Below is a small trained network, with its code and all its weights. Each question gives an input and a class and asks what happens when units are switched off, that is, made to give their printed mean instead of their output.

import numpy as np


def w(rows, s, z=0):
    codes = np.array(rows[::2]) - 128.0
    scale = np.full(codes.shape[1], s)
    scale[-1] = z or s
    return codes * scale


def f(y):
    return np.maximum(y, 0)


def log_softmax(a):
    a = a - a.max(-1, keepdims=True)
    return a - np.log(np.exp(a).sum(-1, keepdims=True))


def net(x, mask):
    res = np.array(x, float).reshape(1, 4) / 4 @ E
    y = f(res @ A[0][:, :-1].T + A[0][:, -1])
    res = res + np.where(mask, y, B[0][:, -1]) @ B[0][:, :-1]
    return log_softmax(res[-1] @ U[:, :-1].T + U[:, -1])


A, B = {}, {}
E = w([
[175,68,115,139,170,162,77,119,135,162,121,118],'x0',
[141,34,100,119,87,45,109,103,48,114,124,54],'x1',
[6,63,95,114,167,121,115,163,135,185,139,73],'x2',
[151,46,158,107,132,191,114,137,154,67,250,106],'x3',
],0.013)
A[0] = w([
[79,150,75,146,140,69,113,136,136,143,71,118,84],'N1',
[165,66,158,175,115,118,26,66,68,169,132,89,116],'N2',
[142,189,170,168,150,192,139,90,157,81,139,143,78],'N3',
[150,222,193,132,114,191,159,168,185,97,80,229,41],'N4',
[75,72,94,98,124,201,128,182,157,96,239,76,151],'N5',
[149,202,124,153,110,153,167,76,191,126,112,228,109],'N6',
[191,125,99,186,202,232,89,137,173,164,111,181,121],'N7',
[74,185,130,107,139,154,210,171,175,123,156,184,91],'N8',
[158,108,90,113,57,26,143,87,2,57,108,123,133],'N9',
[101,141,138,100,158,195,119,130,209,161,140,149,118],'N10',
[148,131,175,102,119,214,148,142,192,86,215,181,3],'N11',
[224,186,166,113,91,90,146,123,62,90,157,112,53],'N12',
],0.0097,0.0054)
B[0] = w([
[146,202,118,130,130,153,161,143,122,151,31,112,183],'N1',
[139,139,171,95,128,148,164,142,85,99,150,127,203],'N2',
[123,109,76,143,86,104,119,161,171,116,188,104,195],'N3',
[166,45,88,63,126,118,53,80,170,88,222,162,240],'N4',
[128,101,88,45,58,187,100,241,152,173,202,152,250],'N5',
[124,73,74,124,166,120,35,158,203,182,202,127,221],'N6',
[137,87,182,134,194,117,200,148,68,27,128,124,210],'N7',
[112,186,209,167,142,97,170,133,67,98,121,76,208],'N8',
[129,207,254,186,225,127,121,89,59,108,118,110,243],'N9',
[178,104,147,123,169,125,173,95,72,102,131,127,201],'N10',
[79,163,77,110,70,145,155,198,183,202,35,86,227],'N11',
[125,129,126,155,177,70,127,73,103,78,120,150,208],'N12',
],0.0099,0.017)
U = w([
[101,210,26,137,106,143,139,184,172,254,29,102,173],'0',
[171,153,119,179,185,116,78,39,159,116,137,150,4],'1',
[133,199,210,164,174,129,202,104,54,94,89,82,190],'2',
[167,51,89,92,128,157,102,154,177,123,212,111,136],'3',
],0.0096,0.0033)

Each question gives the input, the list of numbers given to net, and the class t.
The units are the neurons (one row each of A and B). Each row of codes is followed by its name. A weight is (code - 128) times the scale printed after its matrix; where a second scale follows, it is the last column's (A, B and U).
mask holds one flag per neuron, in row order. A switched-off neuron (its flag False) gives its mean, the last column of its row in B, instead of its output. The means were averaged over made-up inputs and are rounded, as every weight is.
A unit's drop is (log p(t) with every unit on - log p(t) with that unit switched off) / (log p(t) with every unit on - log p(t) with every unit switched off).
The circuit of an input: a set's keep is (log p(t) with only the set's units on - log p(t) with every unit switched off) / (log p(t) with every unit on - log p(t) with every unit switched off). Starting from all 12 units, units are removed one at a time, each time the one whose removal leaves the highest keep (on an exact tie, the one counted first), for as long as the keep stays at least 0.8.
units of the circuit, in order: the units of the circuit, biggest drop first
top k neurons: the k neurons with the biggest drops, biggest first
drop when u is switched off: that unit's drop, to one decimal
input [5,-2,-7,-7], class 3: units of the circuit, in order => N6
input [-2,-5,3,-7], class 1: units of the circuit, in order => N4; N5
input [5,0,1,-5], class 2: top 4 neurons => N11; N5; N6; N3
input [2,-7,3,-7], class 1: units of the circuit, in order => N5; N4
input [-2,1,4,-1], class 0: top 2 neurons => N4; N9
input [7,0,-8,-6], class 1: top 2 neurons => N5; N12
input [-8,-6,-2,-6], class 3: top 2 neurons => N4; N6
input [8,8,-1,4], class 2: top 2 neurons => N9; N4
input [-3,0,-5,-4], class 1: drop when N5 is switched off => 0.1
input [-7,0,-2,-1], class 1: drop when N7 is switched off => 0.2
input [-4,-3,-1,-2], class 3: drop when N9 is switched off => 0.4
